In the rows, zero is written as 128.
Each row is followed by its class.
[ 94 136  93 160 132 124 125 127 123 140 104 197 105 173  92 115 117 125
 143 165  41 146 160 134 151 126 121 115 139 123 157 128 109 115  96 147
 153 111  77 144  89 140 161 124  98 107 127] | C
[ 90 110 121 128 124  77 104 107  78 139 110  72 190  94  88  87 123 104
 143 114 124 109 113 105  36 140  94 116  92 117  94 165 122  85 110 119
 131 108 141 134 101  74 113 168 101  95 129] | K
[ 83 102 128 126 129  81 101 103  75 139 111  74 179  89  95  88 127  90
 138 119 123  96 115 112  35 140  95 112  96 118 103 162 125  86 127 118
 128 108 140 138  99  73 114 169  98 104 131] | E
[105 130  91 165 131 121 124 127 123 131 104 196  96 176  88 109 115 121
 144 177  54 140 157 128 150 129 129 114 139 116 169 123 114 115  87 140
 152 118  82 134  87 134 161 120 106  97 128] | U
[157 134 117 146 114 171 109 102 125 135 136  98 108 105  95 130 157  74
 117 157  78 153 101 113 147 119  80 109 120 125 135 107  70 123 150 181
 155 118  96 164 115  66 128 155 151  80 147] | C
[ 89 111 125 118 127  73  94 107  80 130 110  71 193  90  86  88 120 109
 139 116 135  98 116 107  30 144 100 119  99 111 103 161 118  83 123 108
 125 101 137 143  99  77 106 167 100  94 125] | R
[128 133  92 127  97 157 123 116  91 117 141 101 118 146 142 139 188  62
 121 131  98 165  87 114 142  95 115 121 110 142 133 109  94 108 113 145
 181  94 120 155 122  52 125 157 119  71 132] | B
[129 122 101 141  99 158 122 103 101 121 138  93 120 127 141 132 190  64
 123 138  96 165  88 119 133  91 111 113 112 137 143 117  80 111 123 163
 178  92 117 164 115  49 127 157 125  86 138] | U
[163 127 125 150 126 179 100 101 122 135 136  92  88 104  84 121 156  72
 118 162  93 146  99 113 150 123  81 106 111 113 135 108  76 122 157 173
 158 117  96 157 124  66 134 152 153  78 143] | B
[ 86 101 123 132 118  76 106 107  77 144 115  67 187  93  89  88 124 102
 146 120 126 103 109 117  35 134 102 116  91 131 107 165 115  83 121 103
 132 102 140 137 104  78 111 167  89  98 129] | Y
[ 95 141  82 161 133 140 142 139 117 144  91 181  94 177 114 128 129 157
 136 156  59 122 174 114 192 109 131 136 144 116 198 158 121 110  84 156
 170 116  82 122 108 125 170 114 115  90 132] | B
[108 141  69 176 138 152 142 121 128 134  93 182 119 166 107 138 131 159
 142 159  49 129 167 115 198 117 130 133 149 120 197 142 111 122  78 166
 168 112  77 134 108 121 180 115 118  80 140] | R
[ 97 102 105 163 151 117 100  92  83 132 109  73 162  78  96 100 130  85
 143 133  83  88 113 123  38 128  99 115  86 129 128 151 104 132 134 150
 124 128 119 128 109  76 134 149 119  94 150] | B
[ 95 136  78 164 124 143 146 121 122 145  98 180 103 169 113 126 129 137
 139 153  46 132 163 118 184 114 132 132 146 118 194 151 112 107  84 161
 171 118  86 126 106 127 171 124 113  93 136] | E
[130 125  98 146  98 163 133 110 110 128 141 102 134 133 142 136 183  66
 122 131  78 171  92 124 144  94 120 118 116 138 133 117  93 110 120 151
 179  93 109 163 119  49 125 153 116  77 129] | K
[ 93 141  89 160 132 116 138 132 121 126 106 206 100 172  91 124 119 129
 139 171  49 145 154 130 162 126 125 119 152 119 153 132 130 111  90 143
 156 126  86 133  95 135 157 117 105  99 120] | K
[ 86 105 132 122 121  78 108 105  74 137 116  77 180  90  93  86 117  94
 146 122 127 102 108 114  34 135  94 118  91 125  98 167 118  85 126 107
 131 101 142 136  96  75 104 170  91  97 124] | Y
[ 77 106 124 126 120  75  97 105  81 135 112  71 196  83 104  95 120  94
 130 116 124  97 111 113  25 130  87 114  96 122 101 158 116  95 122 124
 126 113 132 145  97  73 111 169  95 106 125] | C
[ 85  95 125 131 119  79 100 103  83 141 108  73 180  96  90  97 123  90
 142 118 132  95 110 106  23 129 100 117  98 141 112 156 115  83 105 119
 133 107 134 134 105  74 126 174  99 102 137] | H
[125 124  90 147 101 155 125 111 100 128 144 103 126 136 132 139 191  70
 121 132  80 166  93 118 145  98 110 111 118 135 134 109  77 112 114 146
 180  99 122 159 117  44 132 159 121  64 134] | P
[ 93 105 110 169 142 101 109  92  96 139 114  73 174  75  89  96 124  90
 138 123  83 108 109 123  39 130 104 114  89 125 122 158 111 128 118 157
 124 133 131 127 113  81 130 147 127  95 153] | K
[ 85 103 121 118 117  74 105 109  82 139 110  70 185  84 101  96 123 103
 142 120 133 103 117 106  23 140  98 115  90 128 118 159 126  83 119 118
 122 113 136 136  92  79 107 167 100 100 131] | U
[ 75  98 124 130 131  82  92 106  71 130 112  72 176  90  95  86 117  83
 145 120 124  92 114 114  26 138  91 116  93 128 100 150 129  91 123 114
 120 110 137 139 102  77 116 164  89 104 124] | B
[100 129  94 159 122 111 130 132 123 131 105 205  80 172  74 100 114 130
 141 174  53 144 168 122 146 128 134 112 146 116 164 126 115 103  93 143
 153 123  90 138  88 134 163 119 110 108 126] | U
[ 97 100 129 129 126  82  94 103  85 141 104  75 186  92  84  98 123  97
 146 113 127  96 110 107  23 140  96 114 102 131 110 146 123  88 100 120
 122 122 144 133 104  73 119 170 109  95 136] | H
[134 127  93 142 102 155 119 103 106 119 131  97 133 135 132 136 188  68
 125 131  98 165  76 120 123  97 113 116 119 135 134 106  93 112 103 151
 182  94 118 161 130  50 132 161 112  80 129] | H
[142 120  98 142  98 160 125 105 106 116 140  97 142 135 136 131 183  60
 123 139  94 156  84 121 144  97 110 119 113 140 153 111  92 115 113 152
 189  98 110 161 126  43 134 157 113  75 137] | J
[134 123 106 145 104 149 119 103 103 122 135  95 122 135 127 120 187  58
 127 134  98 154  83 116 119  94 113 111 119 144 131 106  90 106 101 162
 181 100 125 156 122  43 141 162 126  85 137] | H
[153 119 124 166 116 170 111  91 122 144 140 100  92 102  78 117 154  84
 126 156  77 152  98 113 159 125  85 103 120 123 128  99  65 120 147 182
 152 120 100 162 115  63 137 155 161  78 154] | P
[ 98 144  76 176 138 148 137 121 124 135  95 186 108 166  91 139 131 152
 136 162  54 129 169 113 189 114 132 129 144 115 194 151 102 121  82 167
 172 110  88 132 100 124 184 120 130  85 148] | R
[ 76 109 116 124 118  79 104 108  79 140 109  79 198  98 105 109 122 104
 136 110 118 111 119 111  31 136  99 122  94 127 109 164 119  93 117 115
 126 101 135 138  93  80 106 169  89  97 129] | C
[100 139  93 166 133 124 130 130 130 131 107 203  83 173  79 106 115 121
 137 161  40 144 160 130 162 124 130 119 146 115 151 129 124 113 101 139
 152 116  86 135 100 129 167 118 104  97 127] | K
[115 123  96 141  92 150 124 114 100 127 145 100 121 137 133 141 190  72
 119 130  84 166  87 118 148  94 109 110 125 132 134 111  85 106 120 145
 178  96 117 166 121  45 126 159 115  67 136] | P
[164 124 117 153 117 183 111  88 134 129 140  93 116 102 100 119 162  60
 124 156  79 150  84 127 143 118  86 114 115 126 144  97  88 130 151 175
 155 112  93 160 127  61 127 152 140  74 146] | J
[ 72 100 117 138 119  84 102 102  84 140 120  78 169  84 105  99 125  88
 137 120 103  98 112 118  41 128  93 118 105 135 113 158 121  92 125 114
 127 116 136 143 108  74 103 166  90  91 128] | E
[100 101 110 174 147 106  96  93  96 138 111  86 163  76  77 106 121  96
 136 133  84  95 110 119  50 139  96 108  93 104 123 153  94 136 133 149
 124 133 123 129  98  74 134 147 135  84 152] | P
[166 130 121 163 124 167 109  92 131 132 144  93 101 100  90 118 156  75
 127 155  85 145  95 117 152 113  86 106 117 124 141 107  70 125 146 183
 160 116  92 169 125  60 137 151 150  86 149] | R
[ 92 102 113 170 139 109 110  84  89 135 123  82 147  66  91  90 124  78
 137 129  82  96 114 124  32 128 109 114  94 126 124 163 103 128 147 148
 125 130 130 134 101  74 128 153 129  97 154] | E
[128 136  91 128  86 152 129 111 107 117 137  95 149 141 153 140 189  73
 119 124  94 164  86 120 135  88 115 117 113 137 144 120  83 113 108 158
 186  89 110 163 116  55 123 166 105  81 127] | C
[146 125 120 147 111 165 110  90 129 134 139  99 102  99 101 122 149  63
 115 149  77 157  93 118 137 116  81 105 121 116 131 113  76 127 155 194
 151 127  91 166 120  68 125 154 147  95 145] | C
[100 143  63 166 133 144 148 128 118 146  86 174 111 169 106 134 133 158
 136 158  60 127 173 117 192 108 135 134 139 115 200 143 120 115  74 162
 172 113  75 121 112 132 174 115 114  90 134] | B
[ 97 134  87 170 132 121 134 124 120 132 109 192  91 170  84 112 118 122
 145 173  54 137 155 137 165 119 130 118 141 131 160 134 118 111  92 127
 161 109  85 134  99 131 161 120  92  93 121] | Y
[ 98  99 123 164 143 110 100  87  91 133 115  75 161  69  79  85 124  78
 145 129  97  95 112 124  33 137 102 116  90 134 117 152  98 126 133 144
 122 121 132 127 103  71 131 151 127  91 154] | Y
[153 133 121 155 116 171 110 100 124 135 139  99 100 104  87 115 156  75
 121 155  81 149 101 110 140 116  81 107 118 125 135 107  69 125 142 189
 161 121  97 168 115  57 136 157 147  86 155] | C
[ 94 137  69 171 128 145 149 123 119 147  99 180 105 171 107 128 134 144
 133 157  50 129 170 116 196 116 135 129 142 115 197 147 112 112  79 164
 170 122  85 120 103 133 179 121 116  94 139] | E
[ 84 107 113 124 130  88 101 112  76 134 111  76 180  96 101 107 126  92
 143 122 109  96 110 112  36 133  93 116  97 122 108 159 130  94 123 110
 128 112 140 134 105  75 108 164  90  86 123] | B
[100 109 108 169 146 106 106  83  92 137 123  73 166  67  91  98 133  76
 140 125  81  95 103 124  35 134 105 110  90 126 135 155 103 128 125 150
 130 136 126 124 102  72 131 154 128  86 154] | E
[149 128 105 160 113 178 114  96 125 135 148 102  99  99  95 125 165  62
 118 165  81 146  95 113 154 117  92 107 127 119 141 106  77 126 159 183
 154 122 111 159 120  63 126 151 152  79 150] | E
[155 120 124 154 109 170 110  93 124 133 142  94  90 100  75 112 157  65
 121 168  88 149  94 116 141 120  82 101 112 129 130 112  68 122 160 180
 158 122  97 162 122  62 130 160 150  86 152] | Y
[104 139  72 177 130 146 148 123 126 142  86 185  91 178  88 130 134 152
 137 163  53 130 165 111 177 110 135 127 147 113 195 153 110 115  76 174
 180 116  86 124 103 128 192 125 128  94 144] | H
[ 97 132  91 170 129 117 129 131 126 133 101 200  86 176  84 118 123 133
 140 166  42 136 162 129 174 126 121 115 150 112 157 122 118 123  97 150
 153 115  89 138 100 128 166 118 113  92 132] | P
[154 124 110 170 112 166 111  96 129 143 141 100 101 106  89 137 160  76
 118 164  86 151  99 115 161 118  83 104 129 116 136  99  73 134 157 180
 149 120 104 162 126  62 131 150 161  71 157] | P
[ 96 137  90 165 130 121 138 126 123 136 109 197  95 171  88 121 120 127
 142 164  50 146 153 128 168 119 130 119 139 118 155 139 120 108  92 144
 164 112  89 133  91 132 161 122 103  97 122] | K
[ 95 133  66 183 126 141 146 123 125 139  91 182  99 161  92 142 131 159
 135 156  44 132 167 114 199 113 126 127 151 115 189 144 111 121  77 169
 165 121  77 130 108 118 176 118 124  90 140] | P
[103 147  81 164 125 144 141 123 123 139  93 193 111 175 108 129 126 155
 137 148  49 136 168 116 181 112 129 134 147 117 196 142 101 123  72 166
 168 122  76 129  96 126 173 123 117  83 143] | C
[101 142  88 162 130 111 126 127 119 124 102 186  87 179  84 111 122 128
 145 165  66 139 158 126 167 124 133 122 142 116 158 126 121 104  89 147
 156 103  77 142  92 136 170 114 115 104 127] | R
[108 103 116 163 147 106 100  85  90 126 110  80 158  71  89  89 122  84
 140 129  88 104 111 123  22 140  99 113  91 115 132 154  99 129 131 154
 119 135 123 131  92  76 129 148 136  89 148] | U
[122 131 104 134  91 156 126 108  99 120 145  97 128 130 148 136 190  61
 117 126  90 158  83 116 144  91 116 119 117 140 145 112  86 108 108 159
 183 103 124 158 124  47 127 160 127  85 139] | E
[100  93 122 157 147  98 103  80  85 128 114  68 167  65  83  87 121  82
 145 127  97  99 112 122  30 146  96 112  82 127 133 162 109 126 137 151
 130 135 126 125 105  76 134 154 123 105 151] | J
[104 137  97 163 139 109 121 121 122 130 105 197 100 172  85 114 116 128
 150 164  62 134 160 126 165 132 128 118 148 125 159 121 118 107  85 141
 151 115  86 138  95 129 167 117 112  96 130] | R
[134 129  95 144  99 161 127 113 108 116 137 102 111 142 129 135 190  72
 123 133  82 162  86 116 137  94 118 117 118 146 139 117  90 112 104 150
 192  90 124 158 124  48 139 162 118  69 130] | H
[ 94 137  90 164 134 115 131 130 120 122 103 202  76 171  68 109 112 124
 140 179  50 140 151 127 135 123 124 114 145 120 153 125 123 115  87 143
 163 121  92 137 100 142 175 123 107 104 126] | H
[ 84 103 111 171 145 106 101  84  88 132 115  78 150  74  86  88 129  80
 141 128  76  90 112 120  36 136  98 111  96 127 123 152 110 125 129 152
 125 134 130 129 106  69 138 156 120 100 153] | E
[ 85 104 128 117 126  89 100 112  75 137 112  75 181  87  98  98 120  99
 140 109 123  98 118 105  35 135  97 120  92 128 102 158 130  85 109 108
 127 112 146 133 102  71 111 168 100  88 122] | B
[ 75  97 134 131 132  76  98 109  72 136 113  82 164  92 104  94 112  90
 139 120 119  94 122 114  34 132  91 117  99 131 100 159 134  95 127 108
 121 118 142 136 108  73 112 160  95  97 126] | B
[ 73 100 124 132 122  81 104 113  82 136 113  79 193  87  98 102 115  95
 133 124 113 103 113 116  36 130  96 118  97 123  98 158 126  89 124 110
 123 112 138 140  99  79 108 162  92 102 120] | K
[ 99 100 107 171 153  96  96  80  92 129 107  78 169  76  93 100 127  95
 139 133  98  95 120 124  39 135  96 111  92 125 125 159 103 130 133 152
 123 127 114 134 106  74 137 150 122  97 145] | R
[100 111 104 160 145  92 104  84  87 135 111  76 180  69  93  89 126  91
 137 120  89 107 119 123  21 134 102 110  87 127 124 158  95 134 119 158
 123 135 122 128 104  79 129 152 126  99 152] | C
[164 133 107 160 116 179 118  98 128 130 143  96 115 101  94 124 161  70
 119 164  75 156  89 119 147 117  85 106 117 111 134 106  77 130 153 187
 154 126  96 160 119  66 127 150 150  77 141] | K
[ 79  97 117 140 123  72  99 108  78 145 110  79 173  91  83  97 124 100
 141 118 111 105 118 107  46 138  88 113 103 123  94 144 112  87 111 118
 126 114 143 139 105  67 121 164 105  98 132] | P
[ 99  89 127 167 153 110  99  89  94 132 105  78 145  77  92  99 125  81
 144 129  87  93 113 116  29 136  90 111  91 138 121 161 111 127 125 156
 134 132 126 129 106  61 147 156 127  97 149] | H
[156 128 109 152 115 175 106  97 123 122 137  90  99 106  97 122 159  67
 115 167  88 146  95 117 142 120  85 104 115 115 139 103  86 128 156 183
 152 125  93 157 126  69 131 153 146  84 136] | B
[ 98 139  72 178 130 143 149 128 126 143  89 175 118 164 112 149 133 154
 140 161  53 135 162 119 206 108 128 130 140 120 192 149 125 121  74 169
 172 112  74 128 106 124 173 111 116  89 137] | K
[ 97 141  78 161 131 139 139 127 112 142  85 185  93 179  96 126 131 154
 137 163  64 126 176 108 189 112 125 131 144 113 188 150 114 108  78 169
 172 115  93 121 105 125 175 123 124  89 138] | B
[ 88  91 135 130 118  91  98  95  83 132 113  71 195  88  94  91 121  94
 145 120 117 101 106 121  35 136  95 117  87 130 113 159 123  93 118 122
 129 102 139 142  98  79 109 172  95 103 127] | J
[100 139  95 172 134 116 131 131 123 131 103 197  98 165  86 119 116 130
 141 167  48 145 155 135 164 126 128 120 139 113 156 125 125 120  95 146
 153 119  82 137  92 139 163 109 117 104 123] | K
[102 150  90 156 131 126 129 130 127 135 105 201 109 185  94 113 120 130
 141 166  39 145 156 131 147 121 126 119 145 117 166 126 112 118  80 145
 155 118  85 135  91 135 158 125 100  83 131] | C
[ 96 129  91 173 130 116 130 131 120 137 109 201  76 172  78 121 114 123
 145 167  47 141 160 126 174 124 125 113 149 114 156 125 113 113 100 134
 157 116  82 140  93 127 171 117 108  95 131] | P
[ 92 152  72 174 129 139 148 131 121 140  97 186 109 166 102 140 125 154
 134 155  49 135 171 111 185 109 129 132 138 123 195 150 109 125  74 164
 173 112  82 127  98 127 183 120 116  96 146] | C
[104 133  74 175 130 150 144 129 126 140  95 190 103 166 101 135 131 147
 142 156  57 131 162 110 181 113 133 134 146 133 192 137 112 119  64 167
 173 117  90 126 104 122 187 117 126  87 141] | H
[113 136  74 173 128 160 145 121 129 134  91 186 124 171 100 129 129 147
 144 163  42 129 159 120 192 115 129 137 138 112 207 147 112 129  76 172
 174 110  81 126 105 126 175 117 118  86 143] | J
[ 97 141  68 170 131 151 146 127 117 135  97 181  96 165 102 130 120 145
 137 162  58 126 169 112 189 106 133 131 136 116 193 158 119 123  85 166
 167 117  86 125 107 132 173 119 116  93 137] | B
[154 127 107 161 108 170 118 101 127 143 147  91 119 105  98 131 160  73
 122 165  86 152  92 117 154 112  98 101 120 110 140 105  75 126 152 176
 150 112  98 159 115  67 122 151 151  72 150] | P
[ 95 104 114 165 154  97  96  86  90 127 114  86 158  72  89  98 123  88
 133 124  94  98 117 120  27 134 101 117 101 122 114 159  95 132 138 139
 127 132 131 134 113  69 135 148 134  91 152] | R
[ 99 103 115 163 146 104  96  87  83 132 110  63 160  77  76  88 124  83
 143 128  97  97 111 119  29 139 108 113  86 122 128 154 100 123 127 154
 124 125 125 124 110  84 138 151 131 100 155] | B
[136 123 100 137  95 161 127 111 109 116 139  95 125 138 141 130 187  71
 121 128  89 164  81 117 131  98 116 117 119 143 145 119  84 107 110 156
 191  97 117 161 127  51 139 163 118  79 126] | H
[ 96 101 108 162 142 109 100  86  91 125 108  73 167  76  93  99 131  85
 139 135  86 100 107 123  19 134 105 112  90 119 132 152 104 130 128 151
 120 129 127 126  95  74 126 152 125  85 150] | U
[110 144  74 181 126 145 149 119 121 143  86 173 113 169  95 132 131 165
 139 156  56 139 167 114 196 112 137 129 138 101 193 159 111 118  78 176
 171 117  79 125  99 129 178 119 132  94 141] | K
[111 135  77 166 130 148 143 121 123 135  92 182 114 164  93 124 129 146
 139 159  55 127 165 114 199 113 126 134 134 124 200 152 115 117  75 168
 176 106  83 125 105 117 176 121 116  90 143] | J
[155 136  99 152 115 166 112  94 125 129 138 101 118  94 100 129 164  74
 119 161  76 151  94 121 132 113  83 101 114 127 136 103  74 136 148 185
 156 124  83 166 114  63 123 156 139  80 144] | C
